Here is a tiny trained network, its code and every weight. The questions are about switching its units off for an input and a class, where a switched-off unit gives its printed mean instead of its output.

import numpy as np


def w(rows, s, z=0):
    codes = np.array(rows[::2]) - 128.0
    scale = np.full(codes.shape[1], s)
    scale[-1] = z or s
    return codes * scale


def f(y):
    return y / 2 * (1 + np.tanh(0.7978845608 * (y + 0.044715 * y**3)))


def log_softmax(a):
    a = a - a.max(-1, keepdims=True)
    return a - np.log(np.exp(a).sum(-1, keepdims=True))


def net(x, mask):
    res = np.array(x, float).reshape(1, 6) / 4 @ E
    y = f(res @ A[0][:, :-1].T + A[0][:, -1])
    res = res + np.where(mask, y, B[0][:, -1]) @ B[0][:, :-1]
    return log_softmax(res[-1] @ U[:, :-1].T + U[:, -1])


A, B = {}, {}
E = w([
[164,183,162,44,80,136,200,114],'x0',
[114,148,211,207,103,187,161,8],'x1',
[111,172,247,189,201,156,173,243],'x2',
[133,131,129,129,130,118,124,127],'x3',
[153,243,157,126,60,151,1,143],'x4',
[132,129,126,130,126,115,129,128],'x5',
],0.0055)
A[0] = w([
[133,160,141,160,144,119,151,149,2],'N0',
[158,52,121,160,127,80,202,123,47],'N1',
[139,115,71,100,115,51,123,202,64],'N2',
[116,199,122,125,124,143,13,146,80],'N3',
[141,106,87,90,129,83,79,52,90],'N4',
[144,137,192,193,121,128,144,9,27],'N5',
[130,59,88,219,159,144,26,127,46],'N6',
[101,76,91,136,154,150,212,145,69],'N7',
[161,196,150,22,97,138,203,108,47],'N8',
[124,124,175,179,167,102,117,171,51],'N9',
[151,112,106,50,144,138,108,216,58],'N10',
[131,162,203,153,141,137,166,209,29],'N11',
[160,182,151,152,71,112,70,151,35],'N12',
[133,110,77,108,87,122,118,43,41],'N13',
],0.012,0.0073)
B[0] = w([
[33,255,66,76,137,93,75,154,114],'N0',
[113,166,171,47,132,100,95,72,204],'N1',
[98,149,109,212,150,163,95,78,220],'N2',
[145,122,151,77,137,111,147,44,244],'N3',
[186,205,144,119,132,151,127,198,254],'N4',
[84,123,69,207,165,148,53,83,207],'N5',
[39,56,133,95,79,82,180,211,222],'N6',
[152,142,138,62,126,112,126,41,224],'N7',
[33,33,134,105,98,68,160,197,212],'N8',
[130,178,99,110,90,123,127,210,176],'N9',
[79,143,104,203,136,158,79,104,206],'N10',
[185,206,85,111,109,139,120,191,228],'N11',
[119,140,128,60,171,109,146,43,176],'N12',
[168,225,116,123,126,143,136,198,227],'N13',
],0.02,0.0048)
U = w([
[215,219,97,113,71,142,123,202,89],'0',
[158,137,163,42,122,83,119,2,86],'1',
[82,108,83,245,119,185,53,78,89],'2',
[53,45,136,125,36,65,177,188,119],'3',
[188,96,156,149,87,141,141,119,254],'4',
],0.0056,0.016)

Each question gives the input, the list of numbers given to net, and the class t.
The units are the neurons (one row each of A and B). Each row of codes is followed by its name. A weight is (code - 128) times the scale printed after its matrix; where a second scale follows, it is the last column's (A, B and U).
mask holds one flag per neuron, in row order. A switched-off neuron (its flag False) gives its mean, the last column of its row in B, instead of its output. The means were averaged over made-up inputs and are rounded, as every weight is.
A unit's drop is (log p(t) with every unit on - log p(t) with that unit switched off) / (log p(t) with every unit on - log p(t) with every unit switched off).
The circuit of an input: a set's keep is (log p(t) with only the set's units on - log p(t) with every unit switched off) / (log p(t) with every unit on - log p(t) with every unit switched off). Starting from the 12 units with the biggest drops (on a tie, the unit counted first), units are removed one at a time, each time the one whose removal leaves the highest keep (on an exact tie, the one counted first), for as long as the keep stays at least 0.8.
units of the circuit, in order: the units of the circuit, biggest drop first
most important unit: the unit with the biggest drop
k most important neurons: the k neurons with the biggest drops, biggest first
drop when u is switched off: that unit's drop, to one decimal
input [6,5,5,-6,8,3], class 1: most important unit -> N12
input [-5,0,-2,-8,-6,5], class 1: units of the circuit, in order -> (N7 N1)
input [-6,-7,4,7,6,3], class 2: 4 most important neurons -> (N10 N2 N7 N1)
input [3,-3,4,-2,5,2], class 1: units of the circuit, in order -> (N3 N12)
input [-2,8,-8,1,-2,-7], class 0: 4 most important neurons -> (N13 N4 N2 N10)
input [8,-4,7,2,-5,-1], class 3: 3 most important neurons -> (N8 N4 N13)
input [1,4,3,-5,-4,-2], class 1: units of the circuit, in order -> (N7 N4)
input [-8,4,-3,-3,-8,-4], class 1: 3 most important neurons -> (N7 N1 N8)
input [-4,8,7,-4,6,4], class 2: 2 most important neurons -> (N5 N4)
input [-3,5,-8,-5,4,3], class 0: 2 most important neurons -> (N13 N4)
input [2,8,-1,3,-6,8], class 2: 2 most important neurons -> (N5 N3)
input [-2,-8,4,-8,7,-3], class 2: 2 most important neurons -> (N10 N2)
input [-7,-3,2,-8,-8,-1], class 1: 3 most important neurons -> (N7 N1 N8)
input [0,0,8,-6,2,5], class 0: most important neuron -> (N11)
input [-6,1,-6,-4,3,3], class 0: 3 most important neurons -> (N4 N13 N8)
input [4,3,-3,0,-7,6], class 1: 2 most important neurons -> (N1 N7)
input [5,-6,1,-6,2,2], class 2: units of the circuit, in order -> (N10 N2)
input [-7,5,-2,0,-6,6], class 3: drop when N3 is switched off -> 0.5
input [4,7,-3,-6,-6,0], class 2: drop when N3 is switched off -> 0.3
input [-5,5,6,8,-2,5], class 0: units of the circuit, in order -> (N9)
input [-5,-8,5,6,2,-3], class 2: drop when N2 is switched off -> 0.2
